Below is a small trained network, with its code and all its weights. Each question gives an input and a class and asks what happens when units are switched off, that is, made to give their printed mean instead of their output.

import numpy as np


def w(rows, s, z=0):
    codes = np.array(rows[::2]) - 128.0
    scale = np.full(codes.shape[1], s)
    scale[-1] = z or s
    return codes * scale


def f(y):
    return np.maximum(y, 0)


def log_softmax(a):
    a = a - a.max(-1, keepdims=True)
    return a - np.log(np.exp(a).sum(-1, keepdims=True))


def net(x, mask):
    res = np.array(x, float).reshape(1, 4) / 4 @ E
    y = f(res @ A[0][:, :-1].T + A[0][:, -1])
    res = res + np.where(mask, y, B[0][:, -1]) @ B[0][:, :-1]
    return log_softmax(res[-1] @ U[:, :-1].T + U[:, -1])


A, B = {}, {}
E = w([
[76,200,160,108],'x0',
[132,177,7,34],'x1',
[179,94,193,102],'x2',
[157,165,149,211],'x3',
],0.011)
A[0] = w([
[98,159,157,164,93],'N1',
[76,153,86,97,129],'N2',
[103,69,138,173,196],'N3',
[157,188,51,159,137],'N4',
[103,56,147,178,154],'N5',
[184,96,198,84,190],'N6',
[132,79,131,158,111],'N7',
[239,156,156,147,97],'N8',
[118,90,103,193,148],'N9',
[152,139,189,65,101],'N10',
[118,106,175,89,26],'N11',
[125,78,134,157,75],'N12',
[109,34,156,192,145],'N13',
[114,250,183,230,109],'N14',
[164,60,184,159,2],'N15',
[158,157,110,220,130],'N16',
[97,174,55,76,91],'N17',
[69,188,154,129,84],'N18',
[153,182,60,145,146],'N19',
[104,86,90,112,63],'N20',
[130,63,164,152,40],'N21',
[150,174,48,142,85],'N22',
[140,108,182,71,138],'N23',
[38,171,58,68,103],'N24',
[216,170,117,167,164],'N25',
[168,116,122,74,112],'N26',
],0.015,0.0044)
B[0] = w([
[105,134,134,172,164],'N1',
[124,145,80,116,200],'N2',
[79,106,120,113,192],'N3',
[152,103,185,104,205],'N4',
[76,98,116,112,199],'N5',
[121,172,137,77,204],'N6',
[122,119,141,102,168],'N7',
[79,160,162,76,181],'N8',
[152,114,149,98,176],'N9',
[128,168,132,71,165],'N10',
[115,146,138,86,147],'N11',
[125,118,143,115,163],'N12',
[94,78,111,80,221],'N13',
[82,89,126,253,232],'N14',
[136,82,104,78,200],'N15',
[130,97,162,133,191],'N16',
[175,85,63,139,236],'N17',
[120,148,80,141,175],'N18',
[178,108,164,147,202],'N19',
[123,103,108,171,160],'N20',
[128,90,126,94,181],'N21',
[191,106,153,158,200],'N22',
[113,162,128,84,170],'N23',
[144,134,37,116,249],'N24',
[98,117,167,95,183],'N25',
[110,133,181,149,174],'N26',
],0.046,0.014)
U = w([
[175,142,172,59,126],'0',
[233,69,41,125,173],'1',
[125,66,59,17,70],'2',
[113,93,33,205,192],'3',
[219,172,112,193,3],'4',
[119,2,172,152,140],'5',
],0.0065,0.0059)

Each question gives the input, the list of numbers given to net, and the class t.
The units are the neurons (one row each of A and B). Each row of codes is followed by its name. A weight is (code - 128) times the scale printed after its matrix; where a second scale follows, it is the last column's (A, B and U).
mask holds one flag per neuron, in row order. A switched-off neuron (its flag False) gives its mean, the last column of its row in B, instead of its output. The means were averaged over made-up inputs and are rounded, as every weight is.
A unit's drop is (log p(t) with every unit on - log p(t) with that unit switched off) / (log p(t) with every unit on - log p(t) with every unit switched off).
The circuit of an input: a set's keep is (log p(t) with only the set's units on - log p(t) with every unit switched off) / (log p(t) with every unit on - log p(t) with every unit switched off). Starting from the 12 units with the biggest drops (on a tie, the unit counted first), units are removed one at a time, each time the one whose removal leaves the highest keep (on an exact tie, the one counted first), for as long as the keep stays at least 0.8.
units of the circuit, in order: the units of the circuit, biggest drop first
most important unit: the unit with the biggest drop
k most important neurons: the k neurons with the biggest drops, biggest first
drop when u is switched off: that unit's drop, to one decimal
input [4,-1,-8,3], class 3: units of the circuit, in order : [N14]
input [4,-1,-6,6], class 5: 2 most important neurons : [N16 N4]
input [1,0,2,2], class 5: 3 most important neurons : [N24 N2 N17]
input [6,-1,2,8], class 3: 2 most important neurons : [N14 N18]
input [4,-2,7,-7], class 0: 2 most important neurons : [N24 N17]
input [5,7,6,-8], class 1: 2 most important neurons : [N17 N13]
input [4,0,6,6], class 5: 2 most important neurons : [N14 N24]
input [8,-1,4,-2], class 3: 3 most important neurons : [N13 N4 N15]
input [-6,5,-5,6], class 1: 2 most important neurons : [N14 N17]
input [4,-7,-6,-6], class 3: 2 most important neurons : [N4 N18]
input [-5,6,4,8], class 0: 2 most important neurons : [N14 N8]
input [2,-5,7,5], class 2: 4 most important neurons : [N6 N15 N8 N13]
input [0,-5,-7,-2], class 5: drop when N24 is switched off : 0.3
input [-4,4,1,4], class 5: most important unit : N6
input [-3,7,4,6], class 5: drop when N6 is switched off : 0.3
